(in the rows, 128 means zero)
Each row has two labels, one from each of two sets.
[160 121  98 147 115 140 143 111 143 126 165 147 171 113 135 140 139 144
 110 134 134 128 100 137 124 116  92 120 128 162 137 145 149 138 119 123
 148]	tp, Jn
[134 137 120 131 165 123 144 100 125 133 118 125 160 120 143 120 168 139
 154 142 143 126 117 114 105 113 106 119 128 152 142 104 112 148 121 137
 142]	sr, Fz
[ 93 116 131 103 107 142 108 152 133 121 122 120 139 136  97 107 141 129
 167 114 138 137 126 119 141 117 109 149 144 108 124 110 103 110 136 120
 133]	sr, Gl
[137 144  95 154  98 113 133  99 169 109 133 147 143 120 132 131 138 159
 129 153 136 110 123 132  95 108 105 151 131 109 141 216  85 136 117 127
 142]	Tj, Jn
[120 135 134 140  93 169 129 105 158 115 130 153 121 136 122 132 122 117
  97 124 133 127 122 124 131 121 101 140 140 102 132 155  79 109 118 109
 115]	Tj, Lt
[165 109 104 141 108 182 172 107 118 122 163 137 120 127 127 116 132 118
  84 130 127 130 136 137 135 131  87  95 125 156 111 114 114 111 124 130
 172]	tp, Lt
[113  96 115 110 145 155 129 110 149 149 126 131 135 135 140 153 110 125
 190 116 135 119 134 127 113 108 113 111 130 148 145 101 132 130 128 133
 114]	Hn, jd
[113 118 132 138 136 106 132 111 152 121 116 135 121 139 136 131  77 126
 134 125 147 119 116 136 132 120 157 139 129 104 152 190 120 131 120 135
  92]	Tj, jd
[125 116 126 132 105 132 118 115 166 168 132 162 146 123 125 136 112 144
 126 137 138 118 124 128 110 115 109 140 132 102 139 192 104 140 117 126
 128]	Tj, Jn
[130 145 137 137 125 182 155 100 252 115 125 134 111 123 135 113 124 100
  87 134 117 120 112 134 127 121 109 130 133 140 114 111  74 117 128 133
 136]	Mf, Lt
[142 123 132 119 140 176 160 105 125 134 113 126 135 136 129 100 137 138
 139 124 141 133 122 123 112 110  88  95 137 157 117 101  78 115 125 136
 160]	sr, Lt
[ 97 136 137 138 107 133 126 112 148 121 122 135 123 139 127 125 119 125
 111 129 131 122 132 130 127 129 134 144 138 109 122 164 106 113 130 131
 115]	Tj, Lt
[141 101 117 112  99 185 135 144 117 136 158 128 145 130 117 125 123 118
 113 104 130 124 138 119 166 124  78 101 135 137  96  95 110 106 138 131
 154]	tp, Gl
[120 135 130 154  99 135 127 113 157  98 121 147 114 132 129 149 115 130
 108 155 134 113 126 139 122 118 141 139 150 107 135 190  86 112 138 124
 113]	Tj, Lt
[147 129 123 140  95 165 140  96 122 107 156 136 116 117 129 123 120 110
  80 128 119 122 138 127 156 128 102  88 129 148 111 113 131 109 131 125
 132]	tp, Lt
[126 143 127 133 144 189 160  79 141 137 115 139 127 113 152 129 139 116
  93 132 138 131 123 139 106 113  83 103 132 134 131 114  72 129  94 146
 158]	sr, Lt
[134 116 122 124  95 142 117 134 126 126 152 145 129 124 126 119  96 131
 121 111 127 111 134 119 132 133 108 123 135 133 124 143 130 119 136 124
 117]	tp, Lt
[100 121 143 132 137 121 131 114 140 127 128 136 138 126 133 151 104 128
 114 120 134 121 123 135 125 127 150 134 111 111 120 151 128 141 108 123
  99]	Tj, jd
[147 138 109 155 102 114 131 104 155 107 131 149 139 132 125 123 150 145
 143 130 134 125  31 123 114 118 139 145 117 135 133 201  96 121 146 135
 124]	Tj, Gl
[138 137 126 161 107 128 154  83 152 118 134 150 127 116 148 125 141 154
 122 156 116 122 140 128 115 113 114 141 126 134 117 201  96 136 124 126
 149]	Tj, Jn
[113 119 123 130  88 139 124 121 155 123 122 140 122 133 117 110 117 104
 128 119 141 121 116 127 135 120 117 139 139 100 125 158  87 104 132 123
 127]	Tj, Lt
[120 116  96 130 135 146 141 104 150 131 107 128 127 130 127 104 166 116
 148 131 131 132 117 110 108 108 106 127 135 138 138 134  72 125 138 134
 138]	sr, Lt
[108 128 134 143  92 118 112 126 158 118 140 147 124 134 118 160 121 133
 121 130 134 119 129 134 128 121 121 155 133  96 137 180 103 121 133 133
 109]	Tj, Gl
[114  91 119 111 153  96 113 138 126 136 127 122 151 145 116 132  99 138
 159 102 128 119 119 119 131 128 145 122 127 128 154 136 165 129 144 118
 103]	tp, jd
[130 130 122 153  78 136 129 106 165 110 151 145 135 122 137 148 120 137
  50 167 123 125 132 139 118 133  96 149 139 101 123 167 102 129 113 127
 144]	Tj, Jn
[106 113 148 110 166 102 123 134 131 128 105 121 137 135 120 134 110 130
 120 124 124 124 117 161 128 122 147 128 141 124 154 125 121 139 131 119
 107]	sr, jd
[122 133 134 138 134 124 125 111 144 119 107 133 125 128 119 100 126 135
 138 124 131 117 132 131 121 120 138 133 138 118 142 175  85 119 137 125
 136]	Tj, Lt
[141 140 125 152  90 110 125 122 144 118 123 143 121 139 131 103 145 134
 145 144 131 109 123 117 123 123 133 137 139 124 118 213  94 101 162 121
 112]	Tj, Lt
[111 128 147 140  85 150 152 118 168 126 144 152 120 133 126 138 123 124
 109 126 122 129 131 124 147 127  98 142 146 122 127 150 113 127 119 129
 115]	Mf, Gl

Each row has two labels, one from each of two sets.
[ 83 143 129 131 133 119 154  73  71 117 125 150 138 134 162 144 156 101
 112 126 135 107  96 107 142  93 124 132 137 119  21 129 141 137 113 112
 121]	(50), zz
[130 147 111 120 115 170 131 136  97 123 122 108 128 120 138 134 153 149
 123 122 148 123 123 140 112 144 130 127 152 115 118 140 127 115 120 108
  84]	(40), zz
[ 99 154 142 129 129 173 148  92  57 132 117 114 126 137 142 118 163 117
 123 136 146 116 120 146 138 119 134 124 147 120 115 106 134 119 112 101
  91]	(40), Zn
[ 93 125 159 134 158 157 159  89  49 122 123 108 138 132 126 128 151 115
 118 129 153  94 100 136 155 119 128 140 122 133  72 105 126 123 113 106
 117]	(47), Zn
[ 96 122 153 156 136 172 150  83  37 120 126 118 145 122 146 126 167 102
 120 128 157  99 114 131 120 108 109 139 144 114  71  95 135 121 108  98
 108]	(40), Zn
